Here is a tiny trained network, its code and every weight. The questions are about switching its units off for an input and a class, where a switched-off unit gives its printed mean instead of its output.

import numpy as np


def w(rows, s, z=0):
    codes = np.array(rows[::2]) - 128.0
    scale = np.full(codes.shape[1], s)
    scale[-1] = z or s
    return codes * scale


def norm(h):
    return h / np.sqrt((h * h).mean(-1, keepdims=True) + 1e-5)


def f(y):
    return y / 2 * (1 + np.tanh(0.7978845608 * (y + 0.044715 * y**3)))


def log_softmax(a):
    a = a - a.max(-1, keepdims=True)
    return a - np.log(np.exp(a).sum(-1, keepdims=True))


def net(x, mask):
    res = np.array(x, float).reshape(1, 3) / 4 @ E
    u = 0
    for l in range(3):
        y = f(norm(res) @ A[l][:, :-1].T + A[l][:, -1])
        res = res + np.where(mask[u : u + 6], y, B[l][:, -1]) @ B[l][:, :-1]
        u += 6
    return log_softmax(norm(res)[-1] @ U[:, :-1].T + U[:, -1])


A, B = {}, {}
E = w([
[141,129,192,65,233,147,165,115],'x0',
[76,149,255,215,90,173,89,201],'x1',
[27,79,89,108,126,147,93,92],'x2',
],0.0073)
A[0] = w([
[178,119,99,107,60,131,147,128,119],'0.n0',
[162,145,169,46,249,172,91,110,46],'0.n1',
[58,128,189,188,110,254,104,148,143],'0.n2',
[154,93,164,49,106,101,179,85,254],'0.n3',
[147,181,169,123,74,162,71,208,92],'0.n4',
[165,73,65,23,128,129,92,105,242],'0.n5',
],0.0066,0.00088)
B[0] = w([
[163,111,130,168,74,129,2,107,149],'0.n0',
[58,127,177,76,108,129,49,9,202],'0.n1',
[213,28,69,42,224,161,118,166,253],'0.n2',
[99,140,227,145,123,175,127,196,165],'0.n3',
[157,87,142,168,124,51,193,109,200],'0.n4',
[160,165,229,197,147,168,150,143,210],'0.n5',
],0.007,0.0065)
A[1] = w([
[236,211,117,124,66,152,89,116,106],'1.n0',
[129,221,145,225,108,62,165,67,112],'1.n1',
[100,137,189,94,184,76,232,165,255],'1.n2',
[216,153,168,96,92,94,163,229,149],'1.n3',
[138,150,186,221,168,134,49,176,155],'1.n4',
[222,204,132,121,2,119,93,92,114],'1.n5',
],0.0064,0.00099)
B[1] = w([
[153,195,52,124,116,94,165,98,217],'1.n0',
[84,185,92,131,190,176,157,149,179],'1.n1',
[135,23,127,145,109,177,80,65,237],'1.n2',
[44,93,90,147,68,50,119,103,254],'1.n3',
[145,49,52,153,122,97,123,130,213],'1.n4',
[166,210,86,3,177,76,197,49,237],'1.n5',
],0.0078,0.0035)
A[2] = w([
[52,227,191,150,66,169,155,113,3],'2.n0',
[172,126,90,106,168,168,109,96,125],'2.n1',
[160,124,122,169,157,44,60,216,164],'2.n2',
[35,181,163,18,84,85,178,109,207],'2.n3',
[77,91,79,157,241,130,1,84,112],'2.n4',
[121,58,199,153,46,141,191,178,128],'2.n5',
],0.0071,0.0026)
B[2] = w([
[163,48,43,134,136,110,109,121,120],'2.n0',
[151,217,118,89,88,74,173,238,182],'2.n1',
[212,79,146,92,130,97,185,2,176],'2.n2',
[71,164,172,184,106,65,137,100,184],'2.n3',
[117,212,106,161,113,123,72,187,254],'2.n4',
[59,56,108,101,158,90,245,69,186],'2.n5',
],0.0071,0.005)
U = w([
[183,113,115,149,75,107,133,103,66],'0',
[99,130,125,142,98,133,211,178,2],'1',
[55,160,96,195,105,141,99,205,169],'2',
[93,130,210,85,143,153,79,42,176],'3',
[179,182,150,132,154,149,184,184,99],'4',
[136,72,103,51,189,191,115,171,141],'5',
[124,205,70,110,111,54,197,52,159],'6',
[154,6,112,162,124,87,197,99,179],'7',
],0.012,0.0044)

Each question gives the input, the list of numbers given to net, and the class t.
The units are the neurons (one row each of A and B). Each row of codes is followed by its name. A weight is (code - 128) times the scale printed after its matrix; where a second scale follows, it is the last column's (A, B and U).
mask holds one flag per neuron, layer by layer. A switched-off neuron (its flag False) gives its mean, the last column of its row in B, instead of its output. The means were averaged over made-up inputs and are rounded, as every weight is.
A unit's drop is (log p(t) with every unit on - log p(t) with that unit switched off) / (log p(t) with every unit on - log p(t) with every unit switched off).
The circuit of an input: a set's keep is (log p(t) with only the set's units on - log p(t) with every unit switched off) / (log p(t) with every unit on - log p(t) with every unit switched off). Starting from the 12 units with the biggest drops (on a tie, the unit counted first), units are removed one at a time, each time the one whose removal leaves the highest keep (on an exact tie, the one counted first), for as long as the keep stays at least 0.8.
units of the circuit, in order: the units of the circuit, biggest drop first
unit that matters most: the unit with the biggest drop
k most important neurons: the k neurons with the biggest drops, biggest first
drop when u is switched off: that unit's drop, to one decimal
input [4,-6,6], class 3: unit that matters most => 0.n2
input [2,-8,1], class 4: 3 most important neurons => 2.n1, 1.n3, 0.n5
input [0,-5,3], class 4: 2 most important neurons => 1.n3, 0.n5
input [2,-1,5], class 2: units of the circuit, in order => 2.n4, 1.n5
input [8,-4,-5], class 3: 2 most important neurons => 0.n1, 0.n2
input [1,4,0], class 7: 3 most important neurons => 0.n4, 0.n1, 1.n5
input [8,6,3], class 5: 2 most important neurons => 0.n2, 1.n3
input [5,8,1], class 5: 2 most important neurons => 0.n2, 0.n5
input [7,-6,-3], class 3: 2 most important neurons => 0.n1, 0.n2
input [0,-7,7], class 2: 3 most important neurons => 1.n5, 0.n2, 2.n4
input [-1,3,-8], class 7: 2 most important neurons => 0.n1, 0.n4
input [1,-8,2], class 4: 2 most important neurons => 0.n5, 2.n1
input [2,-3,0], class 3: drop when 0.n1 is switched off => 0.3
input [-1,6,-5], class 7: drop when 2.n0 is switched off => 0.0
input [3,-2,3], class 3: drop when 0.n1 is switched off => 0.2
input [-3,6,3], class 7: unit that matters most => 0.n4
input [6,8,0], class 5: 2 most important neurons => 0.n2, 0.n5
